Here is a tiny trained network, its code and every weight. The questions are about switching its units off for an input and a class, where a switched-off unit gives its printed mean instead of its output.

import numpy as np


def w(rows, s, z=0):
    codes = np.array(rows[::2]) - 128.0
    scale = np.full(codes.shape[1], s)
    scale[-1] = z or s
    return codes * scale


def f(y):
    return y / 2 * (1 + np.tanh(0.7978845608 * (y + 0.044715 * y**3)))


def log_softmax(a):
    a = a - a.max(-1, keepdims=True)
    return a - np.log(np.exp(a).sum(-1, keepdims=True))


def net(x, mask):
    res = np.array(x, float).reshape(1, 5) / 4 @ E
    y = f(res @ A[0][:, :-1].T + A[0][:, -1])
    res = res + np.where(mask, y, B[0][:, -1]) @ B[0][:, :-1]
    return log_softmax(res[-1] @ U[:, :-1].T + U[:, -1])


A, B = {}, {}
E = w([
[147,54,20,143,55,138,42,85,152,244],'x0',
[165,103,165,29,115,39,82,127,101,118],'x1',
[128,173,254,172,176,141,75,220,104,112],'x2',
[129,126,129,125,128,132,130,135,126,130],'x3',
[189,141,123,158,99,106,192,146,33,161],'x4',
],0.0065)
A[0] = w([
[164,130,94,146,98,96,200,128,47,129,14],'N0',
[156,112,140,8,98,45,128,120,120,108,34],'N1',
[134,115,46,92,101,97,241,94,127,99,67],'N2',
[79,124,105,82,123,129,119,119,239,63,44],'N3',
[112,146,143,98,143,121,210,132,132,54,3],'N4',
[100,131,93,200,106,181,224,120,187,106,43],'N5',
],0.014,0.0043)
B[0] = w([
[116,122,234,44,232,193,100,78,144,222,201],'N0',
[85,152,15,160,209,186,159,122,112,79,254],'N1',
[146,142,188,190,52,77,112,193,133,83,255],'N2',
[159,134,249,90,153,140,126,125,104,203,217],'N3',
[148,76,58,137,45,112,77,108,158,199,236],'N4',
[94,140,28,110,216,154,137,111,102,79,234],'N5',
],0.014,0.0074)
U = w([
[86,151,59,167,198,180,127,128,87,63,48],'0',
[138,139,233,79,179,174,109,109,116,179,43],'1',
[152,55,1,153,14,132,39,85,173,233,92],'2',
[126,130,132,129,117,109,140,124,118,84,251],'3',
[132,155,175,201,101,105,105,193,115,52,196],'4',
],0.0077,0.011)

Each question gives the input, the list of numbers given to net, and the class t.
The units are the neurons (one row each of A and B). Each row of codes is followed by its name. A weight is (code - 128) times the scale printed after its matrix; where a second scale follows, it is the last column's (A, B and U).
mask holds one flag per neuron, in row order. A switched-off neuron (its flag False) gives its mean, the last column of its row in B, instead of its output. The means were averaged over made-up inputs and are rounded, as every weight is.
A unit's drop is (log p(t) with every unit on - log p(t) with that unit switched off) / (log p(t) with every unit on - log p(t) with every unit switched off).
The circuit of an input: a set's keep is (log p(t) with only the set's units on - log p(t) with every unit switched off) / (log p(t) with every unit on - log p(t) with every unit switched off). Starting from all 6 units, units are removed one at a time, each time the one whose removal leaves the highest keep (on an exact tie, the one counted first), for as long as the keep stays at least 0.8.
units of the circuit, in order: the units of the circuit, biggest drop first
unit that matters most: the unit with the biggest drop
k most important neurons: the k neurons with the biggest drops, biggest first
drop of u: that unit's drop, to one decimal
input [6,-8,1,8,2], class 0: unit that matters most	N5
input [0,3,-4,4,5], class 1: 3 most important neurons	N0; N5; N4
input [-7,5,4,5,7], class 1: 3 most important neurons	N0; N5; N2
input [-6,-5,-3,2,-4], class 2: 2 most important neurons	N4; N1
input [6,-4,-7,8,-5], class 3: units of the circuit, in order	N4; N2
input [-6,7,-3,5,-8], class 1: 2 most important neurons	N3; N5
input [6,3,-3,-7,6], class 3: 4 most important neurons	N4; N3; N2; N1
input [-2,8,-3,7,7], class 0: 2 most important neurons	N1; N3
input [-5,0,0,-3,-4], class 2: 3 most important neurons	N4; N0; N2
input [-8,-2,-8,3,-7], class 2: 2 most important neurons	N4; N0
input [-5,6,-4,1,-5], class 0: 2 most important neurons	N1; N0
input [-2,-5,2,-6,-6], class 1: 2 most important neurons	N3; N1
input [6,2,0,4,-8], class 1: 2 most important neurons	N3; N4
input [-8,0,-8,5,-3], class 2: unit that matters most	N4
input [6,6,4,-2,-6], class 0: units of the circuit, in order	N4; N1
input [3,4,-6,8,3], class 3: units of the circuit, in order	N2; N0
input [5,6,-6,4,-1], class 0: drop of N5	-0.1
input [2,3,-7,-4,5], class 4: drop of N3	0.1
input [-6,8,-4,-7,0], class 0: drop of N0	0.0
input [5,-5,0,-3,2], class 0: units of the circuit, in order	N4
